Here is a tiny trained network, its code and every weight. The questions are about switching its units off for an input and a class, where a switched-off unit gives its printed mean instead of its output.

import numpy as np


def w(rows, s, z=0):
    codes = np.array(rows[::2]) - 128.0
    scale = np.full(codes.shape[1], s)
    scale[-1] = z or s
    return codes * scale


def norm(h):
    return h / np.sqrt((h * h).mean(-1, keepdims=True) + 1e-5)


def f(y):
    return np.maximum(y, 0)


def log_softmax(a):
    a = a - a.max(-1, keepdims=True)
    return a - np.log(np.exp(a).sum(-1, keepdims=True))


def net(x, mask):
    res = np.array(x, float).reshape(1, 7) / 4 @ E
    u = 0
    for l in range(2):
        y = f(norm(res) @ A[l][:, :-1].T + A[l][:, -1])
        res = res + np.where(mask[u : u + 11], y, B[l][:, -1]) @ B[l][:, :-1]
        u += 11
    return log_softmax(norm(res)[-1] @ U[:, :-1].T + U[:, -1])


A, B = {}, {}
E = w([
[62,253,180,120,116,135,105,105,170,165],'x0',
[91,175,108,45,160,104,158,164,252,170],'x1',
[107,133,126,74,181,22,76,175,23,136],'x2',
[19,170,132,85,212,224,107,118,66,101],'x3',
[52,128,155,189,138,151,159,179,125,86],'x4',
[81,130,92,100,126,151,72,63,70,191],'x5',
[140,167,138,136,182,84,221,215,184,102],'x6',
],0.0044)
A[0] = w([
[183,135,224,177,111,68,58,42,226,165,88],'0.n1',
[135,126,117,96,145,104,81,129,128,153,88],'0.n2',
[157,124,146,119,36,44,120,88,130,80,107],'0.n3',
[130,108,139,104,90,202,197,104,175,58,4],'0.n4',
[102,133,109,197,163,193,82,55,183,131,218],'0.n5',
[112,152,50,168,148,186,25,48,90,174,65],'0.n6',
[200,62,92,144,86,209,88,134,100,123,163],'0.n7',
[47,249,135,112,153,136,173,184,227,141,22],'0.n8',
[155,104,156,195,94,166,232,158,196,84,101],'0.n9',
[156,113,166,169,37,71,180,175,119,117,89],'0.n10',
[101,153,159,169,3,97,92,37,116,174,149],'0.n11',
],0.0054,0.004)
B[0] = w([
[164,236,42,120,184,177,122,213,74,96,203],'0.n1',
[166,59,86,144,102,114,133,82,162,101,150],'0.n2',
[170,201,106,120,177,132,102,144,139,165,185],'0.n3',
[143,71,120,150,58,255,229,129,158,64,160],'0.n4',
[119,92,206,119,58,127,76,78,138,141,254],'0.n5',
[77,70,175,160,103,116,102,107,143,180,222],'0.n6',
[112,144,209,111,110,113,110,130,159,153,243],'0.n7',
[117,222,238,46,151,97,128,175,177,118,231],'0.n8',
[108,65,105,200,106,121,195,142,158,93,237],'0.n9',
[151,145,110,176,189,84,107,56,120,142,194],'0.n10',
[172,146,118,122,140,193,75,86,100,108,251],'0.n11',
],0.0065,0.0049)
A[1] = w([
[139,85,143,155,147,109,144,126,102,130,176],'1.n1',
[169,134,32,96,137,129,83,147,119,156,87],'1.n2',
[150,155,176,168,175,254,127,154,151,98,99],'1.n3',
[161,120,132,189,105,123,192,101,183,77,139],'1.n4',
[74,95,116,128,82,171,105,130,123,85,182],'1.n5',
[163,76,56,44,137,84,161,106,158,175,118],'1.n6',
[134,99,156,184,87,114,99,146,79,94,148],'1.n7',
[107,127,93,142,91,231,188,145,175,78,3],'1.n8',
[137,117,98,201,124,99,201,191,157,95,22],'1.n9',
[155,152,151,152,187,124,173,163,202,127,186],'1.n10',
[77,120,155,142,189,109,72,127,22,57,79],'1.n11',
],0.0078,0.0032)
B[1] = w([
[35,159,139,126,190,134,161,153,110,121,178],'1.n1',
[211,133,135,126,83,78,155,136,108,125,165],'1.n2',
[137,56,110,104,81,34,150,146,163,132,228],'1.n3',
[125,158,101,172,137,157,172,112,125,67,235],'1.n4',
[156,92,60,134,106,144,186,112,136,221,213],'1.n5',
[116,51,213,109,147,83,148,130,91,61,174],'1.n6',
[102,222,102,92,201,134,141,146,141,130,213],'1.n7',
[182,89,95,54,2,137,167,81,226,89,187],'1.n8',
[141,105,94,212,196,172,55,56,57,125,200],'1.n9',
[36,146,161,156,97,158,96,86,115,120,254],'1.n10',
[124,80,47,112,126,171,172,233,161,169,208],'1.n11',
],0.007,0.0059)
U = w([
[227,175,85,132,119,99,67,117,98,136,204],'0',
[87,90,59,119,170,142,147,244,90,173,79],'1',
[132,135,100,247,191,117,149,115,109,65,124],'2',
[163,46,178,90,151,30,131,138,88,105,2],'3',
[130,103,111,158,43,166,175,93,208,79,125],'4',
[115,86,122,123,75,193,60,58,106,212,116],'5',
[63,183,204,84,139,101,110,160,172,115,224],'6',
],0.014,0.002)

Each question gives the input, the list of numbers given to net, and the class t.
The units are the neurons (one row each of A and B). Each row of codes is followed by its name. A weight is (code - 128) times the scale printed after its matrix; where a second scale follows, it is the last column's (A, B and U).
mask holds one flag per neuron, layer by layer. A switched-off neuron (its flag False) gives its mean, the last column of its row in B, instead of its output. The means were averaged over made-up inputs and are rounded, as every weight is.
A unit's drop is (log p(t) with every unit on - log p(t) with that unit switched off) / (log p(t) with every unit on - log p(t) with every unit switched off).
The circuit of an input: a set's keep is (log p(t) with only the set's units on - log p(t) with every unit switched off) / (log p(t) with every unit on - log p(t) with every unit switched off). Starting from the 12 units with the biggest drops (on a tie, the unit counted first), units are removed one at a time, each time the one whose removal leaves the highest keep (on an exact tie, the one counted first), for as long as the keep stays at least 0.8.
units of the circuit, in order: the units of the circuit, biggest drop first
most important unit: the unit with the biggest drop
k most important neurons: the k neurons with the biggest drops, biggest first
top k neurons in layer l: the k neurons of layer l with the biggest drops, biggest first
drop when u is switched off: that unit's drop, to one decimal
input [7,-4,7,-4,7,0,-2], class 1: most important unit -> 1.n11
input [1,7,7,-5,-3,-3,1], class 3: top 4 neurons in layer 1 -> [1.n6, 1.n2, 1.n7, 1.n1]
input [7,-2,8,5,4,-1,2], class 1: 2 most important neurons -> [1.n11, 0.n7]
input [-4,0,-8,-8,6,-4,5], class 2: 3 most important neurons -> [1.n9, 0.n10, 1.n4]
input [-2,-2,5,2,-8,4,-1], class 3: top 2 neurons in layer 1 -> [1.n6, 1.n10]
input [-3,-4,8,-4,3,1,6], class 1: 2 most important neurons -> [1.n11, 0.n9]
input [-1,5,8,3,2,4,-7], class 1: top 2 neurons in layer 1 -> [1.n11, 1.n10]
input [6,1,-7,-7,-7,-2,-1], class 0: top 2 neurons in layer 0 -> [0.n1, 0.n3]
input [-4,5,1,-4,-6,-5,-1], class 3: 2 most important neurons -> [1.n6, 1.n2]
input [2,6,7,-3,-4,2,-4], class 3: 2 most important neurons -> [1.n6, 0.n2]
input [-1,1,-6,-8,0,-7,5], class 2: 2 most important neurons -> [1.n9, 0.n10]
input [1,0,8,-6,3,4,-5], class 0: drop when 0.n11 is switched off -> 0.2
input [-1,1,5,-1,-8,5,-2], class 3: drop when 1.n6 is switched off -> 0.4
input [2,-5,-2,-5,1,6,7], class 2: drop when 0.n9 is switched off -> 0.2
input [-1,4,8,7,8,5,-5], class 1: units of the circuit, in order -> [1.n11]
